[[144 123 123 122 129 130 125 121 120 127 132 139 132]
 [134 132 130 131 129 123 126 144 112 130 128 134 130]
 [118 135 138 129 130 127 136 150 135 140 127 112 125]
 [124 127 141 136 124 127 138 153 133 136 126 127 129]]
:
[[144 123 123 122 129 130 125 121 120 127 132 139 132]
 [118 135 138 129 130 127 136 150 135 140 127 112 125]]

[[109 130 126 121 129 137 133 113 130 122 135 115 113 142 117 141]
 [138 124 117 119 134 131 117 149 130 146 130 122 122 117 131 124]
 [116 117 127 106 120 137 108 124 108 110 127 133 123 140 123 127]
 [117 126 121 125 138 131 127 141 123 118 131 134 120 104 134 139]
 [136 120 111 121 127 132 104 114 133 119 129 131 126 136 138 122]]
:
[[109 130 126 121 129 137 133 113 130 122 135 115 113 142 117 141]
 [116 117 127 106 120 137 108 124 108 110 127 133 123 140 123 127]
 [136 120 111 121 127 132 104 114 133 119 129 131 126 136 138 122]]

[[136 119 123 125 141 122 124 132 137 125]
 [124 119 121 132 131 139 133 125 133 131]
 [133 124 122 148 138 119 140 133 134 153]
 [131 125 149 144 142 123 130 111 134 118]
 [128 130 128 124 138 115 131 118 129 120]
 [133 118 131 134 124 143 122 133 117 130]
 [135 121 135 145 139 125 129 124 136 132]]
:
[[136 119 123 125 141 122 124 132 137 125]
 [133 124 122 148 138 119 140 133 134 153]
 [128 130 128 124 138 115 131 118 129 120]
 [135 121 135 145 139 125 129 124 136 132]]

[[127 129]
 [130 132]
 [117 122]
 [133 130]
 [133 140]
 [143 152]
 [121 135]
 [141 132]
 [127 131]
 [127 136]
 [142 130]
 [122 124]]
:
[[127 129]
 [117 122]
 [133 140]
 [121 135]
 [127 131]
 [142 130]]

[[131 129 126 127 127 134 128 125 133]
 [119 125 133 142 123 131 129 149 117]
 [127 135 128 138 120 134 119 140 118]
 [133 145 130 131 123 137 122 136 131]]
:
[[131 129 126 127 127 134 128 125 133]
 [127 135 128 138 120 134 119 140 118]]

[[132 127 126 129 134 141 114]
 [140 118 117 118 132 130 133]
 [144 114 131 126 112 114 135]
 [130 127 119 128 133 127 134]
 [121 136 140 138 120 125 122]
 [134 129 143 137 115 129 116]
 [132 119 127 122 125 124 130]
 [123 144 116 128 142 137 134]
 [116 137 154 144 110 121 112]]
:
[[132 127 126 129 134 141 114]
 [144 114 131 126 112 114 135]
 [121 136 140 138 120 125 122]
 [132 119 127 122 125 124 130]
 [116 137 154 144 110 121 112]]

[[122 135 123]
 [116 129 136]
 [103 134 137]
 [137 119 129]
 [137 127 121]
 [121 131 124]
 [130 124 116]]
:
[[122 135 123]
 [103 134 137]
 [137 127 121]
 [130 124 116]]
---
[[122 119 124 131]
 [151 155 138 116]
 [125 136 137 127]
 [116 129 137 141]]
:
[[151 155 138]
 [125 136 137]]

[[101 119 125 113]
 [118 105 139 124]
 [133 111 116 126]]
:
[[118 105 139]
 [133 111 116]]

[[122 117 122 134 119]
 [105 135 124 124 125]
 [135 137 127 123 140]]
:
[[105 135 124]
 [135 137 127]]

[[134 138 132 116]
 [145 152 106 137]
 [136 137 131 114]]
:
[[145 152 106]
 [136 137 131]]

[[138 127 112 129 131]
 [113 133 126 127 116]
 [128 131 118 134 134]
 [131 128 124 120 136]
 [129 130 149 147 112]]
:
[[113 133 126]
 [128 131 118]]

[[106 123 116 141 141]
 [137 132 121 149 109]
 [123 132 137 120 137]
 [135 126 117 149 109]]
:
[[137 132 121]
 [123 132 137]]

[[125 126 145]
 [151 152 109]
 [130 122 114]]
:
[[151 152 109]
 [130 122 114]]

[[115 126 149 150]
 [122 142 130 138]
 [132 110 127 136]
 [120 144 131 150]]
:
[[122 142 130]
 [132 110 127]]
---
[[124 128 124 129 135]
 [119 144 156 135 123]
 [112 131 116 146 134]]
:
[[119 144 156]
 [112 131 116]]

[[146 137 132 138]
 [137 142 156 122]
 [143 140 139 134]]
:
[[137 142 156]
 [143 140 139]]

[[122 135 131 153 137]
 [110 127 122 128 122]
 [145 141 113 127 106]
 [133 124 130 128 104]]
:
[[110 127 122]
 [145 141 113]]

[[131 105 127]
 [135 132 121]
 [121 111 127]
 [131 119 126]
 [131 132 127]]
:
[[135 132 121]
 [121 111 127]]

[[136 132 147 133]
 [116 154 132 126]
 [112 147 137 126]]
:
[[116 154 132]
 [112 147 137]]

[[102 130 143 125]
 [130 101 121 121]
 [147 152 118 120]]
:
[[130 101 121]
 [147 152 118]]
---
[[148 121 126 126 123]
 [130 142 126 111 127]
 [116 147 129 139 130]
 [139 123 126 101 114]
 [100 117 129 127 125]
 [137 136 126 138 129]]
:
[[148 121 126 126 123]
 [139 123 126 101 114]
 [137 136 126 138 129]
 [130 142 126 111 127]
 [116 147 129 139 130]
 [100 117 129 127 125]]

[[133 124 127 126 122 129 124 141 119 128]
 [129 123 123 135 126 123 123 138 129 125]
 [125 121 118 147 130 115 121 137 140 120]
 [123 133 129 130 135 127 132 113 138 128]
 [131 124 126 130 124 127 125 138 124 127]
 [120 137 130 129 139 127 134 104 143 129]]
:
[[133 124 127 126 122 129 124 141 119 128]
 [131 124 126 130 124 127 125 138 124 127]
 [129 123 123 135 126 123 123 138 129 125]
 [125 121 118 147 130 115 121 137 140 120]
 [123 133 129 130 135 127 132 113 138 128]
 [120 137 130 129 139 127 134 104 143 129]]

[[152 128 142]
 [142 111 140]
 [101 118 132]
 [139 118 143]
 [ 99 135 128]
 [134 152 119]
 [149 122 142]
 [135 123 138]
 [109 124 105]
 [148 139 150]]
:
[[152 128 142]
 [149 122 142]
 [148 139 150]
 [142 111 140]
 [139 118 143]
 [135 123 138]
 [134 152 119]
 [109 124 105]
 [101 118 132]
 [ 99 135 128]]

[[132 110 130 124 103 106]
 [133 117 128 118  98 126]
 [136 121 129 103 127 125]]
:
[[136 121 129 103 127 125]
 [133 117 128 118  98 126]
 [132 110 130 124 103 106]]

[[152 141 111]
 [142 126 127]
 [144 133 120]
 [141 129 124]]
:
[[152 141 111]
 [144 133 120]
 [142 126 127]
 [141 129 124]]

[[154 113  99 119]
 [122 141 136 122]
 [135 125 121 119]
 [107 153 106 117]
 [121 114 145 126]
 [144 127 156 107]
 [115 122 143 122]
 [118 149 123 123]
 [126 139 129 141]]
:
[[154 113  99 119]
 [144 127 156 107]
 [135 125 121 119]
 [126 139 129 141]
 [122 141 136 122]
 [121 114 145 126]
 [118 149 123 123]
 [115 122 143 122]
 [107 153 106 117]]
---
[[101 146 130]
 [127 131 121]
 [126 133 126]
 [116 135 127]
 [135 124 107]]
:
[[146 130]
 [131 121]]

[[148 127 109]
 [108 133 153]
 [153 138 143]]
:
[[127 109]
 [133 153]]

[[155 149 128]
 [126 131 109]
 [101 135 109]
 [148 127 134]
 [114 120 120]]
:
[[149 128]
 [131 109]]

[[125 105 118 131]
 [121 116 114 135]
 [128 114 122 126]
 [121 109 121 134]
 [131 107 111 134]]
:
[[105 118]
 [116 114]]

[[131 125 120 124]
 [101 131 132 124]
 [125 127 138 130]
 [154 123 126 150]]
:
[[125 120]
 [131 132]]

[[122 126 116]
 [129 119 153]
 [158 110 145]
 [130 145 115]]
:
[[126 116]
 [119 153]]
